Rows lie near named flat spaces through zero. A row that begins with a name and a colon came from that space; any other row is followed by the name of its block's space that it lies nearest.
rz-tg: [ -4  11 -11  16 -12  12 -29  14 -14 -16  -3 -18 -11  25  29  -4  -2  55
 -34 -10]
sg-jh: [ 19 -29 -24  16  20 -31 -22  32  14  -1  20  31   0 -19   1  12   6  25
  -6  -3]
rz-tg: [ 27 -40 -20  -9  37   2   8   2  36  10  35  59 -16   1 -47  30   6  27
  -8   7]
sg-jh: [ -1 -24  11  13   6   5  -1   4   3   9  29  38 -12 -19 -26  39  19  37
  -2  15]
sg-jh: [  8  14  -2 -14  -1   0  10  -2   2  -3 -12 -20   2  10   0  -7  -6  -3
   0 -11]
hm-cr: [  6  32  54 -43  10  47  32   5  17   1 -13  22   1  50   7  16  -1  35
 -21  12]
sg-jh: [-15  18   4  10 -22  49  30 -55 -15  18  -2 -35 -30  17 -45  11   8   0
   7   4]
hm-cr: [ 22  -2  -4 -44   0  -9  28 -19  11  -6   1 -19   1 -12 -48  20  -2  11
   9 -21]
rz-tg: [ 35  23   4 -40  30  -6   6  40  31 -13 -22  13  16  46  35 -18 -19  19
 -26 -14]
cz-jz: [ 65  13 -36 -11  35 -63 -10  61  43  -8  -3  26  21   6  15 -15 -21  32
 -38 -24]
sg-jh: [  4  37  35 -42 -13  27  41 -23  -1  -1 -21 -30   2  21 -19  10  -3   8
   2  -8]
gf-rj: [-22 -32  -9   1  -4  10 -23  -1 -19 -15   5 -18  -9  -5  15   7  12  10
  17  -8]
gf-rj: [-18  33  41  -1  -7  33   8  -1  -3   4 -15  14   6  32  29 -13  -5  -8
 -17  23]
gf-rj: [ 10  18  14  -5  10  -3   1  24  10   0 -11  13  11  18  27 -10  -6   5
 -13   3]
rz-tg: [-13  16  -8  41 -32  10 -16 -15 -24   2   9 -20 -18  -6 -11   8   5  41
 -27   2]
gf-rj: [-18 -28  10  -5 -11 -19 -22  13 -20 -17   8  -8  10 -38  14  19  14  12
  20  -6]
rz-tg: [ 38  34   0  34   4 -20  28   3  27  35  17  41  -5 -12 -50  17  -2  21
 -31  16]
cz-jz: [  9  -9   4 -22  -1 -45 -12  19   7 -17   6  19  29 -36   4   1  -9  -2
  -8  -4]
gf-rj: [  2  32  30  10 -14  -9  29 -19   8  24   3  28  14 -22 -30   1  -6 -31
  -8  26]
cz-jz: [ 11   2 -49  23  19  40  -5 -21  18   9   4   7 -34  62 -10 -27 -14   5
 -33   3]
sg-jh: [-10   2  18   5  -4  -5  -5   1   2   1   8  33  13 -11   5  -3  -5 -12
 -12  21]
cz-jz: [ 22  68  44 -74 -15  27  38   0   5 -23 -40 -48  12  52   7   5 -16  57
 -33 -28]
cz-jz: [-15  14   6 -17 -18  18   4 -33  -4  -9  -3  -3   4  11 -10 -15 -16 -16
 -20   8]
hm-cr: [-22  27  34 -10 -26  36   4  -8 -27 -10 -18 -39  -6  21  19   9   7  32
  -4  -4]
sg-jh: [ 45  11 -39  21   3  10  37 -32  21  30  26  -6 -44   4 -98  40   8  62
 -21 -13]
sg-jh: [ 40 -24 -56   5  28 -37 -18  38  14  -7   2 -19  -9   0   5   0   3  32
   6 -37]
rz-tg: [ 19   1  -7  65  18 -38 -10  44  12  32  13  43   2 -27  12   2  12  -6
   2  18]
hm-cr: [ 11  32  14   7 -19 -14  10   4  -4   4  -4 -12   5 -13 -12  11   0  28
 -17  -4]
hm-cr: [-24  19  37   4  -7  38  -5   8 -13  -2 -13   4  -1  32  41  -4   4  13
 -11  16]
hm-cr: [-17 -18   0 -18 -15 -12  -5 -17 -16 -14   0 -23  10 -29  -6   0   1 -25
  23  -8]
cz-jz: [-19 -63 -15 -26   4 -15 -36  -5  -1 -30  32  35   8 -32  -7  14  -1   6
  -3   3]
gf-rj: [ 20  45   7 -26   4  30  22  -5  16  -3 -22 -11  -4  59   4 -15 -18  24
 -36  -7]
gf-rj: [-18   7  50 -32   4   9 -35  67 -16 -38 -28  -4  25  30 105  -3   4  49
 -11  -7]
gf-rj: [  8   8   7  29   9 -24  10   9  14  25   7  39  12 -21  -6  -8  -2 -40
   4  23]
rz-tg: [  7  18  -9  31 -22  10   6 -26  -2  14  22   6 -23  -6 -52  23   2  51
 -38   8]
cz-jz: [ -8 -52 -41  39  29  42 -19  -2   0  13  22   9 -48  29  -5  13  23  22
  18   3]
rz-tg: [ 20  -6 -16 -11  27   4 -25  42  17 -18  -3  15  -3  41  40  -6  -6  52
 -31 -13]
hm-cr: [ -8   0  27 -34  -6  -1  12  -9  -1  -9  -3   3  16 -12  -5   7  -2 -13
   9   3]
hm-cr: [ 13 -34 -31   6  33 -15  -7   8  25   7  15  41   0  -1  -5 -13  -5 -35
   8   8]
cz-jz: [-16  13  40  -5 -22 -15  12  -1 -19   3  -9 -13  20 -38   3  11   9 -21
  25   5]
[-26  -8  23 -19 -16  -3  -5 -10 -16 -13  -4  -7  17 -21  12  -2   0 -27
  17   5] | hm-cr
[-15  14  23  17 -14   9  14  -9 -16  15  -8 -17  -1 -12   0   4  11 -21
  23   8] | cz-jz
[-15  11  10  -1 -12  20   9 -21 -10   2  -8 -16  -3   9  -2  -7  -1 -16
   5   4] | sg-jh
[ 11   4 -25  33  26  68  14  -1   4  25  -8 -27 -56  75   1   7  20  42
   7  -9] | cz-jz
[ 26 -45 -41  36  39 -35 -25  49  17  11  21  30 -10 -17  10  12  17  18
  16  -8] | cz-jz
[-38  -9  35 -14 -44   4   2 -37 -35 -12  11 -20   6 -49 -29  31  13   5
  15   6] | gf-rj
[ 23 -31 -52  16  38   6  -6   5  25  11  13  17 -24  27 -11  -9  -1  -4
   3  -6] | hm-cr
[-19  11  30  -3 -28 -27  -5  -2 -18  -8  -3  -2  27 -43   8   0  -2 -20
   4   8] | hm-cr
[ 13 -29 -34 -27  -8 -25  -8  -8  -8 -23  11 -41  -7 -29 -34  24   6  38
  11 -38] | gf-rj
[  5 -19  22 -23  12  -3   0  26   3  -8   6  14   4  -9   6  32  15  37
  11  -5] | sg-jh
[ 15  17  31 -22  -2 -40  -1  40   5 -12  -8  11  32 -25  22  11  -2  22
  -9  -6] | gf-rj
[-54  -7  46 -15 -13  13 -24   8 -28 -21 -22  -1  30   0  77 -29  -2 -59
  24  19] | sg-jh
[ -6  15  33 -19   1  23  11   3   3  -2  -8  11   5  20  12   5   0  10
  -8  10] | hm-cr
[-35 -30  -3   3 -12  29 -20 -18 -27 -13   5 -21 -16   1  10   7  13   4
  18  -1] | gf-rj
[ 12  29  23  19   1 -21  23   3  17  27   2  41  18 -18 -14  -7  -7 -37
  -7  27] | gf-rj
[ 19  -9   3   0  10  -7   8   9  15   7  20  29  -6 -12 -31  32   9  42
 -11   3] | sg-jh
[-15 -15  -5 -30  -2  42   5 -24 -15 -15 -10 -46 -20  29  -2   7   8  13
  21 -20] | hm-cr
[-10   3  14  -2 -14 -23  -1  -4  -7  -2   1   6  20 -32  -1  -3  -4 -27
   5   8] | cz-jz
[-20 -34 -21  23   4   9 -25   4 -19  -3   4 -18 -16  -3  20  -1  15  -5
  27  -6] | sg-jh
[ 14 -22   3  -8  19 -12  35 -20  25  26  22  42   1 -31 -59  21   6 -40
  27  16] | rz-tg
[-23 -56 -22 -31  41  73  -8 -16   6 -12  -4  -2 -31  70  25 -12   6 -21
  32  -3] | hm-cr
[ 20 -15  14 -60  30   7  31  -7  34  -2   5  37   9  13 -28  12  -7 -12
   6   2] | hm-cr
[-30 -50 -73  44 -14  -2 -46 -22 -41 -12   3 -73 -30 -15  11 -21  12 -24
  41 -28] | hm-cr
[ 36  33  16   9  21 -37  34  25  32  31  -8  36  22 -13  -8  -8  -7 -38
   5  13] | rz-tg
[ -6 -11   1  -9  -1   1 -13   9  -8 -13  -2 -11   0   1  16   4   4  16
   4  -8] | gf-rj

Each name stands for a flat space through zero: a line, a plane or more. A row that begins with a name and a colon came from that space; any other row is followed by the name of the space it lies nearest, among the names in its block.
jbzd: [-27   4   7  -7 -13 -11  -6 -13   2 -18 -23  11  -7  -2 -16 -22  -5  23
   9 -22]
rqfh: [-21 -10 -27   0 -36   8  52 -31  -4   7  18 -23  33  -1 -16  14 -42  10
 -52  19]
pnqh: [ -7  -1  -9   9 -21 -13  12 -33 -17   6   6 -12   0   4 -17  -6 -17  20
  -6   3]
jbzd: [-40  32   6  -9 -24  -5  28   1  25 -41  -1  30 -16  -8 -24   5 -15  33
   3 -29]
rqfh: [ -8 -36 -35  -7 -21 -20  36  24 -29  15 -11 -18   4   6   7 -13 -22  42
  -3  19]
tjbl: [ 12 -78 -35 -21   6  16   0  38 -29  47 -26 -40  54  11  42 -12 -17 -21
 -31  42]
tjbl: [-27  -2 -10  -4 -21 -15  33 -10   0 -14 -12  -3  -3  -8 -23 -20 -10  35
 -11  -8]
rqfh: [ -1  43  48  -5  22  -7 -63  23  15 -38   8  48 -41  15  -4  18  30 -11
  78 -41]
jbzd: [ 13  -5   5  -2  26   4  -4  24  12   0 -12  -1  -3 -11  10 -14  29 -14
   0   0]
tjbl: [-45 -81 -25 -54 -10   6   7  68 -12   1 -60 -16  54  10  22 -34 -23  12
 -12   7]
pnqh: [ 12  -3   0 -10  10  24 -22  31   7   9   2  16  10   9  38  30 -11 -26
   3   8]
rqfh: [  5  15 -11   2   2   6  44  23  19  -7  21   2  -5 -12   1  19   3   3
 -18   9]
tjbl: [ -8  10  39 -12  14  -4 -55  10  -4 -24  20  12   2  27 -18  18  21 -29
  57 -23]
pnqh: [  0 -31  20 -11  32  -8 -23   7  -7  -3  -6 -33  25   3 -27 -33  49 -33
  13  -3]
mntr: [  6  -8 -11   9 -29 -22  -1 -15 -51  17  57 -21   4  41 -15  42 -29  11
  34  22]
mntr: [  5  35  -5  23 -28 -14 -16 -37 -11   6 -14  38 -51   0  18   3 -36  50
  19 -14]
pnqh: [ -4 -15 -21  -8 -20  -3  12  25 -19  10   7   2   3  17  18  22 -32  20
   8  14]
tjbl: [  8  11   2  11   3  -3   4 -17   4   1  -2   0 -12 -10  -5  -9   8   4
  -6  -2]
tjbl: [ 43   9  -1  31  23   2  -7 -35   1  29  -4 -13 -16 -20  10 -19  25 -14
 -22  13]
pnqh: [-11   1  -1   5 -19  16 -23 -56   3  13 -33   7  12  -7   9 -16 -33  -1
 -33  -7]
mntr: [  2   7  10  14 -28 -30 -35 -40 -54   6  53 -10  -9  47 -29  35 -22  11
  59   2]
rqfh: [ -3 -15 -19  -8 -16 -12   1  34 -21   7 -12  13 -14  13  26   6 -25  35
  24   5]
pnqh: [ 32  23  14  33  -6  16 -35 -90 -18  30  54 -22  17  17 -14  39 -15 -50
 -16  17]
mntr: [ 11  15  12  -1  23  38 -27  -5  42   4 -42  26   2 -27  36 -12   6 -33
 -35 -11]
mntr: [  8 -10   5  -2  21  26 -14 -10  23  11 -32  -5  20 -21  16 -24  13 -33
 -39   1]
mntr: [-16  -4  -2 -10   4 -13  29  28  10 -20  -7  -3  -5 -10 -18 -19  20  18
   4  -8]
pnqh: [  4 -29  -6  10 -18 -18  -9 -50 -50  25  36 -49  30  29 -33   4 -12  -9
   5  22]
mntr: [ -9  25   9 -20  26  28  20  65  63 -33 -28  43 -13 -32  28   2  21  -9
 -16 -20]
jbzd: [ 48 -27 -22  31   3 -34 -21 -19 -60  52  -2 -27 -28  13  19 -21   3  28
  27  29]
jbzd: [  2 -35  10 -12  11   0 -21   5 -27   9  36 -41  45  31 -22  16  14 -45
  15  17]
rqfh: [ 22   1   5   7  29   6  -1   8  14   6  -7  -6  -5 -17   7 -15  33 -19
 -10   4]
tjbl: [-26 -35 -45 -10 -25  -5  68   7   4   8 -55 -14  11 -30   8 -50 -26  53
 -60  11]
rqfh: [-13  13   6   5   1   1  47 -28  20 -19  33 -28  21 -14 -52  -1  21 -16
 -35   1]
jbzd: [  0  11  -7   8 -13 -31  30  14 -21 -10  40  -5 -24  14 -24  18   3  33
  34   4]
jbzd: [ -3   4 -12  20 -21 -31 -20 -42 -19  12 -68  23 -53 -17  14 -62 -18  71
  12 -21]
mntr: [ -2  24  -3   2   1   8   8  12  29 -10 -32  36 -30 -24  24 -10  -5  22
 -11 -15]
tjbl: [ 17   3  20  13  22  -9 -32 -25  -6   5  -2 -10  -8  -2 -14 -22  33 -18
  15  -7]
pnqh: [  3 -20  -3  -5   3 -11   1  15 -21   5  19 -21  12  16 -10   5   8  -5
  16  12]
rqfh: [-36   0  39  -5 -18  -9 -67 -78 -20 -17  -2  -9  24  26 -52 -17  -8 -19
  27 -32]
jbzd: [ 20   9 -10  11   5  -4  19  15  -1   8  17   1 -17  -3  11  14   5   8
   2  12]
[  5  -8   3   8  -1  -2 -20 -34 -12  13  -8 -12   7   2  -6 -15  -1  -7
  -5   1] | mntr
[ 23 -16  -2  -8  26  24 -26  33  11  19 -24   8   9  -5  47   1   7 -29
  -9  10] | tjbl
[ -5   4   5 -12   5  43  -4  -3  32   0   0   6  37  -7  17  24 -15 -47
 -43   3] | jbzd
[ 35  35  -2  36   5   0  13 -41   5  16  24  -1 -27 -16   0  11   7  -1
 -18  10] | tjbl
[ 19  26 -22  16   5  19  38   2  38  10 -35  27 -30 -44  40 -13  -7  21
 -52   4] | tjbl
[  6   7  31   2  14  12 -60 -33  -1   1   4   1  12  12  -7   4  11 -43
  16 -13] | mntr
[-55 -30 -31 -30 -43  -8  57  28  -4 -18 -21  -3  23   1 -10 -10 -43  50
 -21   0] | tjbl
[ -4 -20  16 -10  25  -2 -19   7   4  -6 -19 -16  16  -5 -14 -33  36 -22
   4  -8] | pnqh
[ 20  25  -3  21 -30   0 -35 -35 -33  23  38  21 -21  33  23  57 -52   8
  30   9] | mntr
[  6  14  -9   5 -11  13  16  -5   6   6  21   5   3   1  10  31 -22  -5
 -18  11] | jbzd
[  3   2  -9   1 -11  13  -2  -4   1  11  -3  10   3   2  22  16 -26  -1
 -13   6] | rqfh
[ 53 -19 -11  21  36 -12 -16  18 -17  38 -24 -12 -29 -13  36 -33  36   3
   9  20] | jbzd
[  2  37 -10   8 -11 -16  62  35   8 -23  58  12 -31   2 -16  46   1  30
  19   6] | jbzd
[-29  36  27 -17  -1   4 -15  27  32 -46  -7  48 -21   0  -4  13   2   7
  33 -38] | tjbl
[ -2  39   1  -6   3  18  13  44  43 -22 -16  56 -35 -19  37  21  -9  16
   1 -17] | mntr
[-15  19  35 -13  13  -1 -41  14  13 -31  -1  26 -10  10 -12   5  20 -14
  44 -31] | tjbl
[ 22   1 -11  -3  -8  30 -22  23  -8  25  27  18  12  25  53  66 -44 -27
   2  24] | pnqh
[ 11  -8 -58   7 -30   0  77  36  -7  25   6   2 -12  -9  41  25 -47  51
 -37  37] | mntr
[-20   7  13   0  -3 -10  22 -25   5 -22  24 -22  15  -2 -53  -9  20  -7
  -6  -9] | rqfh
[-15  24   0  -2 -10  16   9  -8  31 -14 -27  31 -11 -21  12  -4 -18  13
 -25 -17] | jbzd
[ 14   7  18   1   6  20 -45 -15  -5  10  25   3  17  21  11  37  -9 -45
  12   4] | mntr
[ 11  -9   1  -2  14  22 -16  -2  11  14 -16  -1  16  -8  21  -3   2 -29
 -23   6] | jbzd
[ 32 -15  -9  15  13   5  -7 -14 -15  32   7 -23   9   0  13  -1   7 -20
 -15  24] | tjbl

Each name stands for a flat space through zero: a line, a plane or more. A row that begins with a name and a colon came from that space; any other row is followed by the name of the space it lies nearest, among the names in its block.
gs-cm: [-10 -48   9   4  43  35 -11   2 -42 -37  48  -2 -20 -45  -8   7 -40  42
  54 -27]
cl-bh: [-14 -20  21   0   0 -21   0 -10 -18 -11  23 -34 -28 -28 -19  18 -18   0
  47 -12]
gs-cm: [-14 -17  15  12  19  23  -8 -26 -28  -4  24 -32  -2   0 -21  16   3   4
  15 -30]
ph-hf: [ 25   6  -5  46  -2  44  36 -27  35   4 -19  35 -24  26 -14 -11   9  31
  -7  -4]
cl-bh: [  3  -5  -9  -8  12 -17   0  67   2 -27  21  26   4 -13  12 -10 -20  33
  41  25]
qf-tc: [  4 -10 -10  15 -12 -28  16   7  36 -26  -2  32  -9   0 -19 -15   3  10
  42 -16]
ph-hf: [-36 -22  24   9  10  20  22 -55 -47  25  12 -77 -12   0 -27  12   3  -9
  17 -47]
cl-bh: [ 23   5  -8 -19   5  18   1  21  -8   9  -4   7  -4  -7  31  -8 -21  22
 -42  30]
gs-cm: [-19   7  -3  35  42  64  15  22 -28   9  19 -12  42  59 -13  -7  35  35
   7 -15]
gs-cm: [ 13  -9  18 -15  -1  -4  -6 -13 -25   6  26 -65 -13   7 -14  15  -5  16
 -29 -13]
gs-cm: [ -2 -16  -6 -53  11 -34 -73  16 -24 -29  30  -5  39 -26  13  12  -5 -29
 -27 -15]
ph-hf: [-63 -21  10 -17  17 -23 -20 -10 -49  -2  20 -45  34 -17 -14  10  12 -44
  49 -43]
cl-bh: [ -5 -11   8  21   1  20  23 -26   0   2  -7   7 -34 -22  -6   2 -18   7
  29  -3]
ph-hf: [ 26   5  12  22 -10  68  60 -56  -5  52 -38 -16 -68 -12  19  -3 -34  27
 -46  27]
qm-zn: [ 20   4 -14   4   7  34  19   7   4  10 -10  15   2  18  14 -19  -3  30
 -35   8]
ph-hf: [-26   5  -1  12   8  15 -10  -9  -2   2 -16  35   8 -20  11   6   2 -31
  28   9]
ph-hf: [ -2 -22 -19 -24  -2 -11  39  10 -11   7  -2 -24   6   5   5 -40 -11  26
 -11 -29]
qm-zn: [-22 -12  -2 -13  20   3 -46   2 -19 -22  11  29  20 -38  13  14  -9 -31
  22  -3]
ph-hf: [  3   8  -1  -7  -4  24  16  -9  -6  26 -29  16 -24 -29  35  -4 -28  -6
 -19  36]
qf-tc: [ 10  -5  13 -13   5 -27 -16  28 -16 -15  43 -53   8  21 -22  14   7  25
   0  -9]
qm-zn: [-13  48  10  45 -33 -11  29 -10  46  29 -49  30 -16  20  -5  12  28 -39
  32  44]
gs-cm: [ 26  15  14  18 -22   6  57  -9  11  33 -12 -46 -43  30 -11  -4  -4  38
 -22  19]
qf-tc: [  6   0   5 -26   0   6 -12  -4 -22  15  -3 -16 -10 -25  25   8 -23  -7
 -33  20]
cl-bh: [-40 -40 -30 -21 -13 -55  60  17   7 -14 -15  13   3 -32  -1 -60 -19   1
  76 -47]
cl-bh: [ 29   0   5 -20   4  32   2  -3 -21  20  -3 -14 -29 -22  32   4 -37  23
 -54  33]
qm-zn: [-19  16  16   9 -18 -32  -2  -2  10   5 -10  -4 -13 -13  -7  20   5 -34
  41  20]
qm-zn: [-39 -12  26 -15  -7 -58 -27   5 -22 -18  23 -31 -13 -49 -13  32 -15 -40
  76   0]
gs-cm: [-32  19 -19   4  22  14 -38  17  -4  -3  -6  34  78  36   5  -3  50 -40
  -6 -13]
qf-tc: [ -6 -15 -12   2 -12 -22  28  -5  20  -9 -12  18  -9 -10  -7 -24  -5   2
  29 -21]
cl-bh: [ 17 -12   9 -28   7   0  -2  26 -27  -1  20 -23 -28 -35  23   6 -45  31
  -9  29]
cl-bh: [  2  29  27  73  11  45 -28 -32  25 -11   7  31  -7  33 -38  49  40 -12
  30  10]
qf-tc: [  6  -3   0 -12  13  21   0  12 -23   8   9 -16   2   0  15  -2 -12  19
 -23   9]
qf-tc: [  5  -3  -3  17 -30 -58  -2  -6  56 -35  -7  42 -19 -13 -28   0   7 -18
  54 -12]
qf-tc: [-13  -2   1 -20  -3  10   6 -23 -24  28 -19 -19  -3 -20  22  -3 -13 -23
 -27   3]
ph-hf: [ 33   4  -6  31  -5  18  22  -8  35  -8  -1  18 -14  36 -21 -10  13  38
 -13 -10]
qm-zn: [ 24  14   8   4 -22  -9  57  20   9  28  -9 -40 -38  20   1 -11 -13  42
 -12  31]
qf-tc: [-21  -9   0   4  -2 -17  21  -6  -6   3   6 -34  15  24 -25 -11  21  -1
  20 -37]
gs-cm: [ -9 -16   8   5  27  28  -8  -1 -32  -8  30 -26   9   7 -12   8   1  21
   8 -22]
qm-zn: [ 14  40  33 -27 -41 -60 -10  30   3  28 -10 -42 -45 -30  25  40 -27 -27
  -6  89]
qm-zn: [  4  14  -4  29 -11  12  44  -4  23  17 -21   6 -10  30 -10 -15  14  16
   7   3]
[ 41  11  23  -4  17  44 -25  19 -24   3  24 -10 -38 -22  26  36 -40  40
 -37  63] | cl-bh
[  6   5  -3   5  -2   6   1  -6   8   3  -6   6   4  11  -1  -2   8  -1
 -14  -1] | qm-zn
[ -8  32  22   9 -33 -41   8   4  20  20 -20 -13 -27  -7  -2  25   3 -33
  29  46] | qm-zn
[ 20  10  14   5  -2 -41 -55  25  18 -39  44 -14  21  33 -37  33  32   3
   4  -6] | ph-hf
[  8 -28  -5 -16   8  -8 -26 -26 -11 -22  29 -30  23  15 -27  -3  15   5
 -30 -62] | qm-zn
[ 15  -1  -2   5  10   9  -4  23   3 -14  15  10   0   8  -1   0  -4  28
   1   8] | qf-tc
[-14  13  35  38   8  24 -33 -42  -8   1  12 -13 -12   2 -28  53  20 -31
  24   2] | ph-hf
[ -4  -1   6  -8   0  -5  -7  -1 -10   3   5 -15   0  -6   1   7  -3  -6
  -1   2] | ph-hf
[-20 -20 -21  23  -6 -19  53  -1  27 -14  -9  17   7  20 -29 -42  17  17
  56 -51] | qf-tc
[ 56  -4   4   1   7 -26 -34  69  28 -61  55  24 -18   2 -14  16 -19  67
  17  29] | qf-tc
[ 11   5   8  -2  -2 -18 -24  11   5 -14  19 -11   6  11 -13  16  10   1
  -3   1] | ph-hf
[  0 -17  -5   7   6   6  23  -5  -3  -5  10 -15   0  15 -17 -16   4  25
   8 -32] | qm-zn
[-43  -8  16   3   0 -34 -14   2 -11 -14   9  -1  -6 -38 -11  21  -6 -37
  81  -1] | qm-zn
[ 23 -24  -4 -36  15   8   1  25 -33  -6  29 -34  -8 -14  17 -11 -35  48
 -34  -1] | qm-zn
[ 18   2  21 -27  -3 -33 -39  20 -18 -11  37 -50  -6  -4  -6  31  -8   5
 -19  14] | qf-tc
[  1   2  -2   3 -17 -19  -4 -16  24  -6 -18  29 -15 -22   2   2  -5 -24
  13   6] | qf-tc
[-41  -7   4  -6  10   0 -10 -10 -26   5  -3  -5  15 -23   6   6   0 -36
  31 -10] | ph-hf
[ 11  -3 -19 -28  -9  11  39  10  -5  27 -32  12 -18 -27  45 -34 -38  15
 -33  27] | ph-hf
[ 57  31  18  48 -11  34 -10 -19  47  -4  -3  30 -41  28 -16  33  10  26
 -32  39] | ph-hf
[  3   0  17 -16   3 -21 -32  14 -19  -9  30 -38   2  -3  -8  26  -2  -1
  -2   6] | cl-bh
[  6  21  13  37   2  35 -16 -36  13   8  -8  12  -1  26 -16  26  28 -15
 -14   3] | cl-bh
[-11  34  19  11 -27 -31   5   7  18  19 -24   2 -23 -12   6  24   1 -35
  30  52] | qm-zn
[ -8 -27  27   6  20  23 -10 -37 -43  -4  40 -66 -15  -3 -30  25  -5  15
   6 -39] | gs-cm
[ 25   1 -17 -18  -8 -15   9  30  17  -6  -3  15   2   5  14 -21  -9  23
 -24  12] | ph-hf
[ 13  -8 -29  -1   8  28  48  38  13   0 -24  64 -18 -25  40 -45 -40  45
  12  30] | cl-bh
